Below is a small trained network, with its code and all its weights. Each question gives an input and a class and asks what happens when units are switched off, that is, made to give their printed mean instead of their output.

import numpy as np


def w(rows, s, z=0):
    codes = np.array(rows[::2]) - 128.0
    scale = np.full(codes.shape[1], s)
    scale[-1] = z or s
    return codes * scale


def f(y):
    return y / 2 * (1 + np.tanh(0.7978845608 * (y + 0.044715 * y**3)))


def log_softmax(a):
    a = a - a.max(-1, keepdims=True)
    return a - np.log(np.exp(a).sum(-1, keepdims=True))


def net(x, mask):
    res = np.array(x, float).reshape(1, 6) / 4 @ E
    y = f(res @ A[0][:, :-1].T + A[0][:, -1])
    res = res + np.where(mask, y, B[0][:, -1]) @ B[0][:, :-1]
    return log_softmax(res[-1] @ U[:, :-1].T + U[:, -1])


A, B = {}, {}
E = w([
[60,203,184],'x0',
[45,3,201],'x1',
[218,118,252],'x2',
[127,127,131],'x3',
[128,128,129],'x4',
[128,129,128],'x5',
],0.0044)
A[0] = w([
[66,47,160,60],'n1',
[67,186,166,94],'n2',
[67,133,160,48],'n3',
[233,10,49,60],'n4',
[75,138,86,24],'n5',
[17,254,221,95],'n6',
[47,134,37,54],'n7',
[188,216,95,60],'n8',
[133,143,127,12],'n9',
[218,135,221,49],'n10',
[190,212,92,79],'n11',
[208,139,223,89],'n12',
[75,59,151,78],'n13',
[52,134,43,74],'n14',
[64,36,172,65],'n15',
[110,131,113,1],'n16',
],0.0086,0.0047)
B[0] = w([
[134,186,178,170],'n1',
[155,88,140,139],'n2',
[160,118,185,96],'n3',
[238,3,201,185],'n4',
[98,52,193,86],'n5',
[229,35,139,250],'n6',
[38,65,148,167],'n7',
[119,181,229,164],'n8',
[124,82,203,54],'n9',
[23,68,137,187],'n10',
[118,189,212,178],'n11',
[25,82,111,216],'n12',
[129,173,166,159],'n13',
[47,82,141,172],'n14',
[122,207,163,198],'n15',
[125,69,202,53],'n16',
],0.033,0.0021)
U = w([
[2,53,141,85],'0',
[130,206,227,88],'1',
[219,33,145,69],'2',
[128,140,78,213],'3',
[121,136,87,200],'4',
[127,138,89,187],'5',
[125,153,54,4],'6',
],0.0068,0.013)

Each question gives the input, the list of numbers given to net, and the class t.
The units are the neurons (one row each of A and B). Each row of codes is followed by its name. A weight is (code - 128) times the scale printed after its matrix; where a second scale follows, it is the last column's (A, B and U).
mask holds one flag per neuron, in row order. A switched-off neuron (its flag False) gives its mean, the last column of its row in B, instead of its output. The means were averaged over made-up inputs and are rounded, as every weight is.
A unit's drop is (log p(t) with every unit on - log p(t) with that unit switched off) / (log p(t) with every unit on - log p(t) with every unit switched off).
The circuit of an input: a set's keep is (log p(t) with only the set's units on - log p(t) with every unit switched off) / (log p(t) with every unit on - log p(t) with every unit switched off). Starting from the 12 units with the biggest drops (on a tie, the unit counted first), units are removed one at a time, each time the one whose removal leaves the highest keep (on an exact tie, the one counted first), for as long as the keep stays at least 0.8.
units of the circuit, in order: the units of the circuit, biggest drop first
most important unit: the unit with the biggest drop
top k neurons: the k neurons with the biggest drops, biggest first
drop of u: that unit's drop, to one decimal
input [1,3,-8,2,-6,-2], class 0: units of the circuit, in order	(n7)
input [-7,8,-3,6,8,0], class 1: units of the circuit, in order	(n15, n1)
input [7,0,8,2,5,3], class 0: top 2 neurons	(n12, n10)
input [1,8,6,-3,8,7], class 1: top 3 neurons	(n15, n1, n13)
input [3,1,-6,-2,-6,4], class 0: top 2 neurons	(n7, n14)
input [-1,2,8,1,-1,4], class 0: top 2 neurons	(n10, n12)
input [-3,-5,6,-3,-6,6], class 0: units of the circuit, in order	(n10, n12)
input [-5,1,7,1,-5,-7], class 0: top 3 neurons	(n10, n12, n6)
input [-1,-1,5,-5,-4,5], class 0: top 4 neurons	(n12, n10, n6, n15)
input [0,-6,-8,-6,-8,-4], class 0: top 2 neurons	(n7, n14)
input [-2,7,8,-2,1,8], class 0: top 2 neurons	(n12, n10)
input [-8,3,-7,7,5,3], class 2: top 3 neurons	(n4, n12, n10)
input [-6,-1,1,-4,-3,1], class 2: top 2 neurons	(n4, n15)
input [8,-7,-5,-1,6,0], class 2: units of the circuit, in order	(n6)
input [7,-8,-5,-7,-7,6], class 1: top 2 neurons	(n8, n11)
input [5,7,6,7,1,-5], class 1: top 3 neurons	(n15, n1, n13)
input [2,-4,8,7,-1,-2], class 0: drop of n5	0.0
input [-8,1,3,-6,8,-7], class 2: drop of n4	1.6
input [2,-6,5,3,4,3], class 1: drop of n14	0.2
input [8,7,1,-6,-4,0], class 2: most important unit	n6
